Below is a small trained network, with its code and all its weights. Each question gives an input and a class and asks what happens when units are switched off, that is, made to give their printed mean instead of their output.

import numpy as np


def w(rows, s, z=0):
    codes = np.array(rows[::2]) - 128.0
    scale = np.full(codes.shape[1], s)
    scale[-1] = z or s
    return codes * scale


def f(y):
    return y / 2 * (1 + np.tanh(0.7978845608 * (y + 0.044715 * y**3)))


def log_softmax(a):
    a = a - a.max(-1, keepdims=True)
    return a - np.log(np.exp(a).sum(-1, keepdims=True))


def net(x, mask):
    res = np.array(x, float).reshape(1, 4) / 4 @ E
    y = f(res @ A[0][:, :-1].T + A[0][:, -1])
    res = res + np.where(mask, y, B[0][:, -1]) @ B[0][:, :-1]
    return log_softmax(res[-1] @ U[:, :-1].T + U[:, -1])


A, B = {}, {}
E = w([
[155,103,227,199],'x0',
[186,40,131,24],'x1',
[147,254,178,85],'x2',
[128,132,129,126],'x3',
],0.0083)
A[0] = w([
[123,138,70,100,214],'n1',
[156,87,140,105,195],'n2',
[176,100,197,26,132],'n3',
[191,119,221,154,110],'n4',
[182,87,149,79,108],'n5',
[113,167,30,115,116],'n6',
[217,126,217,190,129],'n7',
[42,137,154,145,140],'n8',
[184,85,141,65,86],'n9',
[129,26,75,210,148],'n10',
[134,91,238,175,126],'n11',
[82,163,119,254,130],'n12',
[166,96,231,224,129],'n13',
[183,111,216,183,129],'n14',
[159,78,209,179,119],'n15',
[39,170,92,194,128],'n16',
[142,52,108,80,147],'n17',
[247,103,101,111,133],'n18',
[161,187,175,85,133],'n19',
[163,195,184,64,124],'n20',
[125,19,68,157,136],'n21',
[201,207,176,93,119],'n22',
[23,165,137,178,129],'n23',
[101,115,172,98,254],'n24',
],0.0076,0.0053)
B[0] = w([
[149,170,86,145,220],'n1',
[117,242,196,207,192],'n2',
[185,160,168,210,211],'n3',
[119,114,73,34,173],'n4',
[216,138,117,120,166],'n5',
[191,86,85,36,183],'n6',
[149,124,48,91,202],'n7',
[178,151,163,140,165],'n8',
[191,112,183,109,170],'n9',
[49,116,191,176,246],'n10',
[129,139,69,79,194],'n11',
[201,76,147,164,254],'n12',
[121,148,56,75,227],'n13',
[142,150,64,78,191],'n14',
[95,115,70,42,180],'n15',
[215,71,175,107,226],'n16',
[139,141,153,178,211],'n17',
[176,141,164,194,172],'n18',
[1,77,186,171,191],'n19',
[66,75,201,176,205],'n20',
[54,113,140,148,238],'n21',
[15,89,141,81,208],'n22',
[225,56,233,140,215],'n23',
[98,242,83,230,229],'n24',
],0.0055,0.0049)
U = w([
[105,139,127,165,255],'0',
[194,106,189,163,55],'1',
[6,102,170,148,74],'2',
[120,121,41,74,74],'3',
],0.013,0.0051)

Each question gives the input, the list of numbers given to net, and the class t.
The units are the neurons (one row each of A and B). Each row of codes is followed by its name. A weight is (code - 128) times the scale printed after its matrix; where a second scale follows, it is the last column's (A, B and U).
mask holds one flag per neuron, in row order. A switched-off neuron (its flag False) gives its mean, the last column of its row in B, instead of its output. The means were averaged over made-up inputs and are rounded, as every weight is.
A unit's drop is (log p(t) with every unit on - log p(t) with that unit switched off) / (log p(t) with every unit on - log p(t) with every unit switched off).
The circuit of an input: a set's keep is (log p(t) with only the set's units on - log p(t) with every unit switched off) / (log p(t) with every unit on - log p(t) with every unit switched off). Starting from the 12 units with the biggest drops (on a tie, the unit counted first), units are removed one at a time, each time the one whose removal leaves the highest keep (on an exact tie, the one counted first), for as long as the keep stays at least 0.8.
units of the circuit, in order: the units of the circuit, biggest drop first
most important unit: the unit with the biggest drop
k most important neurons: the k neurons with the biggest drops, biggest first
drop when u is switched off: that unit's drop, to one decimal
input [-1,-7,5,2], class 1: 2 most important neurons -> n23, n16
input [8,-7,-3,-7], class 3: most important unit -> n13
input [-6,-7,8,4], class 2: 4 most important neurons -> n22, n19, n20, n3
input [-6,6,6,-3], class 1: 2 most important neurons -> n3, n9
input [6,-7,-5,-1], class 1: 2 most important neurons -> n12, n23
input [0,-7,5,-2], class 1: units of the circuit, in order -> n23, n16
input [1,3,-6,-5], class 2: units of the circuit, in order -> n10, n21
input [4,-7,2,-5], class 1: 3 most important neurons -> n23, n12, n16
input [-8,3,-8,4], class 2: 2 most important neurons -> n10, n21
input [-7,-1,-7,3], class 2: 2 most important neurons -> n10, n21
input [2,6,-7,3], class 2: 2 most important neurons -> n21, n10
input [-4,5,-2,8], class 0: 3 most important neurons -> n23, n16, n12
input [-5,5,-2,-3], class 1: drop when n16 is switched off -> -0.2
input [-2,5,7,4], class 2: drop when n19 is switched off -> 0.3
input [-7,3,-5,-8], class 0: drop when n17 is switched off -> 0.3
input [-6,-8,6,-2], class 1: drop when n23 is switched off -> 0.3
input [-8,7,6,-8], class 0: most important neuron -> n3
